Look-ups in named tables: a row name and a column name give one cell, copied from the table.

viz
|  | nisofi | pemin | fisipo | toketu | rimotir |
|---|---|---|---|---|---|
| samu | 4.4 | 2.7 | 7.7 | 2.7 | 8.2 |
| rud | 3.7 | 5.4 | 3.4 | 4.5 | 3.3 |
| tus | 2.6 | 2.4 | 5.6 | 3.2 | 6.4 |

What is the fisipo of rud in viz?
3.4
What is the pemin of tus in viz?
2.4
What is the pemin of rud in viz?
5.4
What is the nisofi of samu in viz?
4.4
What is the fisipo of samu in viz?
7.7
What is the pemin of samu in viz?
2.7
What is the rimotir of samu in viz?
8.2
What is the nisofi of tus in viz?
2.6
What is the fisipo of tus in viz?
5.6
What is the toketu of rud in viz?
4.5

padu:
,nukun,mev,guvop,tup,rudom
zeg,196,36,92,74,68
busin,137,45,92,74,82
dabukef,79,36,50,100,109
sifab,94,99,117,64,73
dutalom,137,54,109,69,73

What is the tup of dutalom in padu? 69
What is the nukun of sifab in padu? 94
What is the mev of dutalom in padu? 54
What is the guvop of dutalom in padu? 109
What is the rudom of dabukef in padu? 109
What is the tup of dabukef in padu? 100
What is the rudom of zeg in padu? 68
What is the mev of zeg in padu? 36
What is the nukun of dutalom in padu? 137
What is the mev of dabukef in padu? 36
What is the guvop of sifab in padu? 117
What is the guvop of dabukef in padu? 50
What is the rudom of sifab in padu? 73
What is the tup of sifab in padu? 64
What is the tup of busin in padu? 74
What is the nukun of dabukef in padu? 79
What is the mev of busin in padu? 45
What is the rudom of dutalom in padu? 73
What is the guvop of zeg in padu? 92

rav.csv
,fafugom,kur,kod,zet,lel,gagedob
kiso,6.9,3.8,6.1,6.0,3.7,8.5
zit,5.8,4.4,5.9,6.7,2.6,8.1
vod,6.6,3.9,1.8,4.5,3.5,5.9
kef,6.0,4.2,1.7,5.4,2.2,6.2
gokanon,7.8,3.3,5.4,4.9,4.8,8.1
dogas,7.0,3.7,2.4,4.4,4.1,6.2
duk,7.5,3.4,5.7,5.3,4.4,8.4
pituno,4.8,5.0,4.7,7.2,1.2,7.5
suf,4.7,5.1,3.6,7.0,1.0,7.0
zibugu,8.6,2.7,4.4,4.2,5.2,8.1
gaver,4.8,5.0,2.8,6.5,1.4,6.4
napo,5.2,4.7,2.3,5.9,1.8,6.1
lag,8.4,2.8,3.6,4.0,5.1,7.5

lag, fafugom: 8.4
gokanon, fafugom: 7.8
duk, fafugom: 7.5
dogas, gagedob: 6.2
kiso, zet: 6.0
zibugu, gagedob: 8.1
napo, kur: 4.7
gokanon, gagedob: 8.1
kef, kod: 1.7
napo, gagedob: 6.1
duk, kur: 3.4
duk, zet: 5.3
pituno, gagedob: 7.5
pituno, zet: 7.2
vod, lel: 3.5
lag, lel: 5.1
Row with the largest lel: zibugu

nesekop:
|  | vuzufo | latozo | maz | nunid | fidenu |
|---|---|---|---|---|---|
| gefamav | -1308 | -3098 | 4908 | 2310 | -1929 |
| tameva | 884 | 3561 | -2156 | 85 | 977 |
| feri | -2644 | 517 | 5194 | 3548 | -878 |
| sedorug | -1854 | -2029 | 3755 | 2666 | -1544 |
| befede | 4579 | 3118 | -4361 | -3826 | 126 |
| til | 3580 | 4566 | -3627 | -3025 | -913 |
| res | -1376 | -1464 | 4509 | 1438 | -3079 |
| nos | 5542 | 2395 | -2333 | -6128 | -5010 |

What is the latozo of befede in nesekop?
3118
What is the maz of res in nesekop?
4509
What is the fidenu of nos in nesekop?
-5010
What is the latozo of feri in nesekop?
517
What is the maz of til in nesekop?
-3627
What is the nunid of res in nesekop?
1438
What is the latozo of res in nesekop?
-1464
What is the maz of feri in nesekop?
5194
What is the vuzufo of feri in nesekop?
-2644
What is the vuzufo of til in nesekop?
3580
What is the vuzufo of gefamav in nesekop?
-1308
Row with the largest fidenu: tameva

